Below are the code and all the weights of a small trained network. Each question names an input and a target symbol and asks about switching units off, where a switched-off unit gives its printed mean instead of its output.

import numpy as np


def w(rows, s, z=0):
    codes = np.array(rows[::2]) - 128.0
    scale = np.full(codes.shape[1], s)
    scale[-1] = z or s
    return codes * scale


def norm(h):
    return h / np.sqrt((h * h).mean(-1, keepdims=True) + 1e-5)


def f(y):
    return y / 2 * (1 + np.tanh(0.7978845608 * (y + 0.044715 * y**3)))


def softmax(a):
    e = np.exp(a - a.max(-1, keepdims=True))
    return e / e.sum(-1, keepdims=True)


def log_softmax(a):
    a = a - a.max(-1, keepdims=True)
    return a - np.log(np.exp(a).sum(-1, keepdims=True))


def net(x, mask):
    ids = ['αβγδεζθπσφ'.index(c) for c in x.split()]
    T = len(ids)
    res = E[ids] + P[:T]
    u = 0
    for l in range(3):
        q, k, v = (norm(res) @ M[l].T for M in (Q, K, V))
        z = softmax(np.where(np.tri(T) > 0, q @ k.T / 2**0.5, -1e9)) @ v
        res = res + np.where(mask[u], z, O[l][:, -1]) @ O[l][:, :-1]
        u += 1
        y = f(norm(res) @ A[l][:, :-1].T + A[l][:, -1])
        res = res + np.where(mask[u : u + 12], y, B[l][:, -1]) @ B[l][:, :-1]
        u += 12
    return log_softmax(norm(res)[-1] @ U[:, :-1].T + U[:, -1])


Q, K, V, O, A, B = {}, {}, {}, {}, {}, {}
E = w([
[125,117,123,122,108,115,129,145,126],'α',
[99,119,134,116,138,113,135,132,65],'β',
[135,123,125,99,126,101,122,144,117],'γ',
[118,147,133,116,147,111,117,125,120],'δ',
[136,115,140,126,109,125,117,144,111],'ε',
[124,208,2,81,77,209,190,112,114],'ζ',
[147,135,131,110,125,101,114,133,143],'θ',
[135,114,137,145,116,107,125,114,117],'π',
[131,130,125,120,137,92,115,112,125],'σ',
[123,144,135,131,139,113,121,113,119],'φ',
],0.0064)
P = w([
[170,133,183,102,77,135,171,105,98],'0',
[126,172,224,98,68,96,149,143,97],'1',
[83,125,222,92,68,103,149,103,126],'2',
[107,107,194,65,85,125,170,50,121],'3',
[215,108,121,126,194,190,224,131,136],'4',
[199,165,82,171,147,144,151,178,112],'5',
[140,186,107,149,89,111,59,174,94],'6',
[88,74,114,72,116,178,66,67,151],'7',
[52,67,180,135,161,162,120,141,190],'8',
[173,69,101,120,205,218,190,101,163],'9',
[95,171,110,175,105,112,60,178,119],'10',
[172,167,67,211,151,150,134,168,124],'11',
[54,123,84,107,75,137,1,92,141],'12',
[143,109,89,194,186,179,162,157,162],'13',
],0.0038)
Q[0] = w([
[55,148,243,14,2,120,68,21,137],'0.h1',
[142,17,209,84,224,200,249,83,191],'0.h1',
],0.0066)
K[0] = w([
[254,129,60,84,168,218,234,54,110],'0.h1',
[193,246,118,207,105,47,150,243,77],'0.h1',
],0.0069)
V[0] = w([
[166,152,143,41,176,75,95,201,153],'0.h1',
[83,64,162,115,145,127,123,176,2],'0.h1',
],0.0058)
O[0] = w([
[121,219,72,163,33,65,12,150,75,191],'0.h1',
[2,57,145,97,85,131,49,57,179,254],'0.h1',
],0.005,0.003)
A[0] = w([
[178,128,100,82,164,172,189,136,181,77],'0.n1',
[171,150,149,177,71,207,98,183,180,133],'0.n2',
[137,200,170,54,163,131,254,116,118,75],'0.n3',
[244,127,179,90,185,206,247,155,138,117],'0.n4',
[123,163,152,200,76,111,169,14,112,3],'0.n5',
[224,93,104,144,143,90,126,142,133,166],'0.n6',
[75,70,85,167,152,113,66,143,139,212],'0.n7',
[82,143,102,69,159,132,110,65,127,197],'0.n8',
[192,150,95,109,163,99,111,52,188,136],'0.n9',
[155,210,110,140,38,220,144,181,61,151],'0.n10',
[41,176,84,130,121,94,174,126,206,132],'0.n11',
[187,170,208,150,52,180,146,146,101,102],'0.n12',
],0.0038,0.0041)
B[0] = w([
[100,164,128,181,111,95,145,186,222,116],'0.n1',
[216,49,173,74,40,214,88,40,100,128],'0.n2',
[145,158,93,118,86,171,39,175,85,127],'0.n3',
[65,131,127,150,61,140,1,139,99,153],'0.n4',
[190,95,100,42,105,176,115,180,96,101],'0.n5',
[118,161,197,183,125,24,63,191,133,133],'0.n6',
[130,150,195,119,112,183,56,184,66,255],'0.n7',
[143,155,187,211,153,145,77,203,143,221],'0.n8',
[90,97,206,133,98,70,133,224,49,132],'0.n9',
[73,79,133,196,59,209,192,108,166,169],'0.n10',
[253,131,104,25,157,101,93,102,141,149],'0.n11',
[71,70,97,119,113,158,53,26,165,115],'0.n12',
],0.0033,0.0041)
Q[1] = w([
[223,91,83,80,150,106,226,84,158],'1.h1',
[156,135,191,2,126,34,233,24,130],'1.h1',
],0.0061)
K[1] = w([
[130,74,220,148,120,57,121,165,63],'1.h1',
[188,10,189,172,109,131,63,131,1],'1.h1',
],0.0064)
V[1] = w([
[86,8,161,170,90,4,153,183,92],'1.h1',
[135,80,74,59,72,189,154,102,75],'1.h1',
],0.0034)
O[1] = w([
[78,202,232,31,56,189,65,185,98,41],'1.h1',
[150,182,92,43,253,136,120,95,143,254],'1.h1',
],0.0039,0.0027)
A[1] = w([
[206,46,5,83,130,64,120,145,153,122],'1.n1',
[128,114,219,116,160,39,105,115,37,175],'1.n2',
[85,58,143,83,166,40,121,29,178,130],'1.n3',
[121,168,75,114,200,50,179,214,41,115],'1.n4',
[172,63,241,96,117,165,142,196,110,89],'1.n5',
[146,23,171,174,75,191,101,122,162,116],'1.n6',
[213,220,139,190,3,58,245,154,51,3],'1.n7',
[163,190,150,55,72,199,180,138,110,117],'1.n8',
[144,93,150,190,109,147,158,104,99,141],'1.n9',
[212,142,178,148,184,33,138,87,119,108],'1.n10',
[143,116,209,132,11,247,193,131,76,90],'1.n11',
[115,156,93,167,155,50,73,141,189,109],'1.n12',
],0.0041,0.0043)
B[1] = w([
[84,164,155,148,154,121,151,175,180,170],'1.n1',
[147,123,83,167,133,129,148,152,149,253],'1.n2',
[163,135,84,171,99,89,125,126,99,182],'1.n3',
[108,158,53,98,145,96,110,75,142,146],'1.n4',
[146,105,116,127,187,167,182,169,147,151],'1.n5',
[108,112,95,69,154,123,90,95,164,147],'1.n6',
[72,198,105,113,114,253,151,86,174,114],'1.n7',
[135,159,50,144,132,118,88,115,153,137],'1.n8',
[123,152,136,118,149,95,89,162,174,125],'1.n9',
[141,126,106,150,78,176,46,156,91,142],'1.n10',
[172,190,137,184,153,95,143,169,119,174],'1.n11',
[167,143,139,106,125,186,136,112,148,185],'1.n12',
],0.006,0.0032)
Q[2] = w([
[183,130,3,162,240,74,140,74,193],'2.h1',
[106,145,17,163,147,192,81,141,182],'2.h1',
],0.0053)
K[2] = w([
[38,141,76,123,134,161,194,115,75],'2.h1',
[2,97,134,179,124,145,155,135,66],'2.h1',
],0.0065)
V[2] = w([
[223,99,192,176,73,137,59,147,243],'2.h1',
[41,142,179,206,208,107,120,103,4],'2.h1',
],0.0036)
O[2] = w([
[93,137,191,48,73,153,211,147,37,255],'2.h1',
[236,3,28,73,108,128,169,141,169,186],'2.h1',
],0.0044,0.00043)
A[2] = w([
[134,137,198,129,213,153,232,160,217,68],'2.n1',
[165,89,72,141,120,117,121,172,145,157],'2.n2',
[80,93,208,62,49,168,170,92,96,2],'2.n3',
[97,181,172,74,123,72,126,5,115,58],'2.n4',
[232,74,3,88,114,80,165,50,152,89],'2.n5',
[208,222,122,193,121,96,98,111,82,144],'2.n6',
[135,217,128,136,146,141,113,30,115,81],'2.n7',
[126,178,172,183,131,100,167,204,118,120],'2.n8',
[83,208,138,121,67,149,75,82,151,75],'2.n9',
[32,55,121,111,160,96,105,45,103,110],'2.n10',
[228,162,127,122,159,119,164,148,142,125],'2.n11',
[96,91,147,92,97,181,130,160,138,177],'2.n12',
],0.0058,0.0047)
B[2] = w([
[15,107,120,243,180,37,153,253,115,151],'2.n1',
[213,105,105,164,147,143,155,86,114,187],'2.n2',
[185,88,55,207,174,120,169,57,106,154],'2.n3',
[120,190,164,85,152,241,19,192,85,116],'2.n4',
[194,40,10,180,186,150,101,195,69,181],'2.n5',
[97,123,164,75,85,110,207,116,147,254],'2.n6',
[166,89,180,134,145,184,98,130,56,151],'2.n7',
[228,71,86,75,139,142,99,104,188,174],'2.n8',
[108,46,32,160,203,130,152,215,161,179],'2.n9',
[141,75,68,53,70,180,168,160,210,150],'2.n10',
[133,54,99,71,131,157,39,165,129,150],'2.n11',
[81,168,145,181,178,127,151,52,125,188],'2.n12',
],0.005,0.0043)
U = w([
[99,118,191,155,180,180,146,31,48,23],'α',
[100,212,88,91,167,69,109,98,184,86],'β',
[161,169,184,55,182,204,38,145,69,111],'γ',
[56,38,131,67,116,158,119,78,214,10],'δ',
[62,179,79,170,58,86,3,131,82,142],'ε',
[202,38,65,113,147,133,90,187,99,173],'ζ',
[59,94,164,175,200,88,200,185,167,53],'θ',
[196,151,148,35,91,102,177,144,207,145],'π',
[169,116,191,184,36,69,200,76,117,137],'σ',
[111,217,98,136,79,203,204,172,149,176],'φ',
],0.0069,0.0012)

Each question gives the input, a string of symbols that net reads in full, and the target symbol t.
The units are the heads (2 rows each of Q, K, V and O) and the neurons (one row each of A and B). Each row of codes is followed by its name. A weight is (code - 128) times the scale printed after its matrix; where a second scale follows, it is the last column's (O, A, B and U).
mask holds one flag per unit, layer by layer, with each layer's heads first. A switched-off unit (its flag False) gives its mean, the last column of its rows in O or B, instead of its output. The means were averaged over made-up inputs and are rounded, as every weight is.
A unit's drop is (log p(t) with every unit on - log p(t) with that unit switched off) / (log p(t) with every unit on - log p(t) with every unit switched off).
The circuit of an input: a set's keep is (log p(t) with only the set's units on - log p(t) with every unit switched off) / (log p(t) with every unit on - log p(t) with every unit switched off). Starting from the 12 units with the biggest drops (on a tie, the unit counted first), units are removed one at a time, each time the one whose removal leaves the highest keep (on an exact tie, the one counted first), for as long as the keep stays at least 0.8.
units of the circuit, in order: the units of the circuit, biggest drop first
unit that matters most: the unit with the biggest drop
k most important neurons: the k neurons with the biggest drops, biggest first
top k neurons in layer l: the k neurons of layer l with the biggest drops, biggest first
input γ γ σ γ γ β ε α θ, target δ: units of the circuit, in order -> [0.h1 2.n10]
input φ γ θ π π δ θ β α, target σ: top 4 neurons in layer 1 -> [1.n4 1.n11 1.n1 1.n10]
input θ φ ε β, target φ: units of the circuit, in order -> [0.h1 1.n7]
input ζ π θ, target π: unit that matters most -> 1.h1
input θ γ α δ, target φ: units of the circuit, in order -> [0.h1 1.n7]
input φ δ α δ α, target σ: top 3 neurons in layer 1 -> [1.n11 1.n12 1.n4]
input β π γ γ β, target θ: 4 most important neurons -> [2.n1 0.n8 1.n3 2.n5]
input γ β ζ, target ζ: units of the circuit, in order -> [2.n5 2.h1]
input δ π φ, target σ: top 2 neurons in layer 1 -> [1.n4 1.n2]
input π σ π σ γ α σ α α φ, target π: 3 most important neurons -> [2.n8 1.n11 2.n6]
input γ π γ π γ α ζ γ σ φ γ φ δ, target γ: 4 most important neurons -> [0.n10 2.n7 1.n10 1.n12]
input φ π π γ β ε, target θ: 3 most important neurons -> [2.n1 1.n5 1.n3]
input γ γ ζ φ, target α: top 2 neurons in layer 1 -> [1.n4 1.n10]
input δ γ φ γ γ γ β π φ π γ β σ β, target ε: units of the circuit, in order -> [0.h1]
input φ θ α ζ θ ε φ β π θ δ β π, target ζ: units of the circuit, in order -> [1.h1 2.n5]
input α θ β, target γ: 2 most important neurons -> [1.n8 2.n4]
input ε φ σ φ π γ, target π: 3 most important neurons -> [1.n11 2.n8 2.n5]
input φ π θ, target ζ: top 3 neurons in layer 0 -> [0.n4 0.n6 0.n3]
input π β ζ θ, target ζ: top 2 neurons in layer 1 -> [1.n12 1.n10]
input ζ α β, target ζ: unit that matters most -> 0.n4
input δ β ε γ π, target δ: 2 most important neurons -> [2.n10 1.n6]
input α γ γ, target γ: 2 most important neurons -> [1.n8 2.n4]
input σ σ θ, target π: 2 most important neurons -> [1.n11 2.n8]
input π θ θ φ γ, target φ: 2 most important neurons -> [1.n7 2.n9]
input ε σ γ θ α π φ γ, target γ: top 2 neurons in layer 1 -> [1.n1 1.n5]
input β α σ σ σ σ β θ β β γ, target φ: 2 most important neurons -> [1.n7 0.n10]
input π π γ γ γ σ φ π σ, target π: unit that matters most -> 0.h1
input β ζ φ α δ γ γ α φ, target ζ: top 2 neurons in layer 2 -> [2.n5 2.n12]
input β φ φ α δ π ε θ, target σ: top 2 neurons in layer 1 -> [1.n1 1.n4]
